Here is a tiny trained network, its code and every weight. The questions are about switching its units off for an input and a target symbol, where a switched-off unit gives its printed mean instead of its output.

import numpy as np


def w(rows, s, z=0):
    codes = np.array(rows[::2]) - 128.0
    scale = np.full(codes.shape[1], s)
    scale[-1] = z or s
    return codes * scale


def f(y):
    return y / 2 * (1 + np.tanh(0.7978845608 * (y + 0.044715 * y**3)))


def softmax(a):
    e = np.exp(a - a.max(-1, keepdims=True))
    return e / e.sum(-1, keepdims=True)


def log_softmax(a):
    a = a - a.max(-1, keepdims=True)
    return a - np.log(np.exp(a).sum(-1, keepdims=True))


def net(x, mask):
    ids = ['βγδζηθλμστφψω'.index(c) for c in x.split()]
    T = len(ids)
    res = E[ids] + P[:T]
    q, k, v = (res @ M[0].T for M in (Q, K, V))
    z = softmax(np.where(np.tri(T) > 0, q @ k.T / 3**0.5, -1e9)) @ v
    res = res + np.where(mask[0], z, O[0][:, -1]) @ O[0][:, :-1]
    y = f(res @ A[0][:, :-1].T + A[0][:, -1])
    res = res + np.where(mask[1:13], y, B[0][:, -1]) @ B[0][:, :-1]
    return log_softmax(res[-1] @ U[:, :-1].T + U[:, -1])


Q, K, V, O, A, B = {}, {}, {}, {}, {}, {}
E = w([
[143,102,165,128,124],'β',
[121,131,62,126,171],'γ',
[115,68,77,129,164],'δ',
[92,141,79,133,185],'ζ',
[76,132,107,149,168],'η',
[87,96,79,144,161],'θ',
[150,164,191,162,4],'λ',
[147,135,124,132,114],'μ',
[175,76,191,147,164],'σ',
[146,133,145,56,157],'τ',
[96,71,103,137,141],'φ',
[143,176,146,101,177],'ψ',
[87,82,125,161,198],'ω',
],0.025)
P = w([
[2,122,112,42,111],'0',
[168,109,130,188,136],'1',
[177,118,151,183,145],'2',
[177,107,144,168,157],'3',
[175,110,147,168,170],'4',
[171,103,148,161,179],'5',
[170,97,154,159,191],'6',
[171,96,152,152,198],'7',
[171,92,150,152,211],'8',
[170,96,158,151,219],'9',
[172,95,158,151,228],'10',
[167,85,167,149,218],'11',
],0.0091)
Q[0] = w([
[50,47,152,233,97],'H1',
[83,68,6,167,190],'H1',
[57,137,19,184,15],'H1',
],0.011)
K[0] = w([
[135,199,61,109,68],'H1',
[3,170,100,52,77],'H1',
[153,142,106,172,18],'H1',
],0.016)
V[0] = w([
[122,128,6,120,118],'H1',
[152,199,85,73,119],'H1',
[186,78,139,89,106],'H1',
],0.018)
O[0] = w([
[182,98,85,49,103,1],'H1',
[249,230,63,148,131,104],'H1',
[122,181,235,84,149,97],'H1',
],0.014,0.0069)
A[0] = w([
[129,144,72,74,156,140],'N1',
[156,179,123,65,137,117],'N2',
[103,105,73,169,125,3],'N3',
[117,136,74,184,207,123],'N4',
[91,47,76,105,213,87],'N5',
[53,70,89,97,145,103],'N6',
[54,67,127,89,145,162],'N7',
[143,105,50,184,175,98],'N8',
[151,60,217,91,133,62],'N9',
[215,148,103,1,82,98],'N10',
[96,117,29,161,157,54],'N11',
[136,120,127,60,192,103],'N12',
],0.01,0.0079)
B[0] = w([
[215,93,115,148,192,179],'N1',
[93,123,126,178,112,153],'N2',
[25,134,209,29,116,149],'N3',
[55,148,135,159,24,232],'N4',
[108,249,135,125,113,219],'N5',
[153,143,137,77,194,217],'N6',
[184,165,77,194,189,253],'N7',
[86,46,143,115,92,229],'N8',
[150,71,83,121,46,213],'N9',
[160,242,167,68,33,167],'N10',
[105,2,189,103,144,199],'N11',
[108,242,97,132,107,145],'N12',
],0.0074,0.016)
U = w([
[104,101,103,102,127,255],'β',
[91,122,142,65,45,131],'γ',
[59,199,90,127,107,209],'δ',
[163,49,27,186,77,136],'ζ',
[153,110,109,75,145,175],'η',
[77,71,93,83,131,40],'θ',
[36,197,138,122,31,128],'λ',
[171,152,125,127,38,47],'μ',
[45,129,158,76,154,44],'σ',
[225,169,185,92,150,112],'τ',
[140,114,94,130,96,181],'φ',
[179,185,58,254,41,150],'ψ',
[140,128,15,148,219,37],'ω',
],0.0081,0.0065)

Each question gives the input, a string of symbols that net reads in full, and the target symbol t.
The units are the heads (3 rows each of Q, K, V and O) and the neurons (one row each of A and B). Each row of codes is followed by its name. A weight is (code - 128) times the scale printed after its matrix; where a second scale follows, it is the last column's (O, A, B and U).
mask holds one flag per unit, heads first, then neurons. A switched-off unit (its flag False) gives its mean, the last column of its rows in O or B, instead of its output. The means were averaged over made-up inputs and are rounded, as every weight is.
A unit's drop is (log p(t) with every unit on - log p(t) with that unit switched off) / (log p(t) with every unit on - log p(t) with every unit switched off).
The circuit of an input: a set's keep is (log p(t) with only the set's units on - log p(t) with every unit switched off) / (log p(t) with every unit on - log p(t) with every unit switched off). Starting from the 12 units with the biggest drops (on a tie, the unit counted first), units are removed one at a time, each time the one whose removal leaves the highest keep (on an exact tie, the one counted first), for as long as the keep stays at least 0.8.
units of the circuit, in order: the units of the circuit, biggest drop first
unit that matters most: the unit with the biggest drop
k most important neurons: the k neurons with the biggest drops, biggest first
drop of u: that unit's drop, to one decimal
input ω η ψ ψ τ ψ φ δ δ, target σ: units of the circuit, in order : N5, H1, N6
input β γ τ ζ ζ ψ ψ ψ φ γ ζ β, target ζ: units of the circuit, in order : N5, H1
input ζ ψ η, target γ: units of the circuit, in order : H1, N10, N3, N7
input λ ψ φ, target λ: units of the circuit, in order : H1, N7
input ω ψ ψ λ ζ ψ γ ψ ζ ω ψ φ, target σ: units of the circuit, in order : N5, H1, N6
input λ ψ θ ζ, target λ: 4 most important neurons : N4, N7, N1, N6
input θ β ψ ζ ψ ζ τ ω, target η: most important neuron : N6
input θ ψ ω δ τ ζ ζ ψ δ ω τ, target ω: units of the circuit, in order : N7, H1, N4
input ψ ζ ψ φ ζ η τ τ γ, target ζ: 2 most important neurons : N11, N8
input β ψ γ, target δ: units of the circuit, in order : H1, N11, N8
input δ β μ ζ β γ τ, target τ: 2 most important neurons : N4, N8
input γ β φ η, target μ: units of the circuit, in order : N10, H1
input ψ ω ψ ψ ψ β, target ψ: 4 most important neurons : N11, N6, N3, N8
input ζ ζ β σ β β λ ζ, target γ: unit that matters most : H1
input γ ψ τ τ τ ζ ψ ζ, target μ: 2 most important neurons : N10, N1
input φ ψ ψ ψ ψ η ψ ω γ, target ω: 2 most important neurons : N7, N4
input ζ λ ψ φ ζ δ τ τ δ, target γ: 2 most important neurons : N10, N3
input τ β φ, target ψ: 2 most important neurons : N11, N6
input γ ψ τ, target τ: drop of N9 : 0.2
input θ φ ψ ψ ω θ τ, target ω: drop of N7 : 1.4
input ψ ψ φ δ ψ ψ ψ ζ ζ γ ζ, target ζ: drop of H1 : 1.7
input ψ ψ γ ζ ω ζ ψ ψ, target ω: unit that matters most : N7
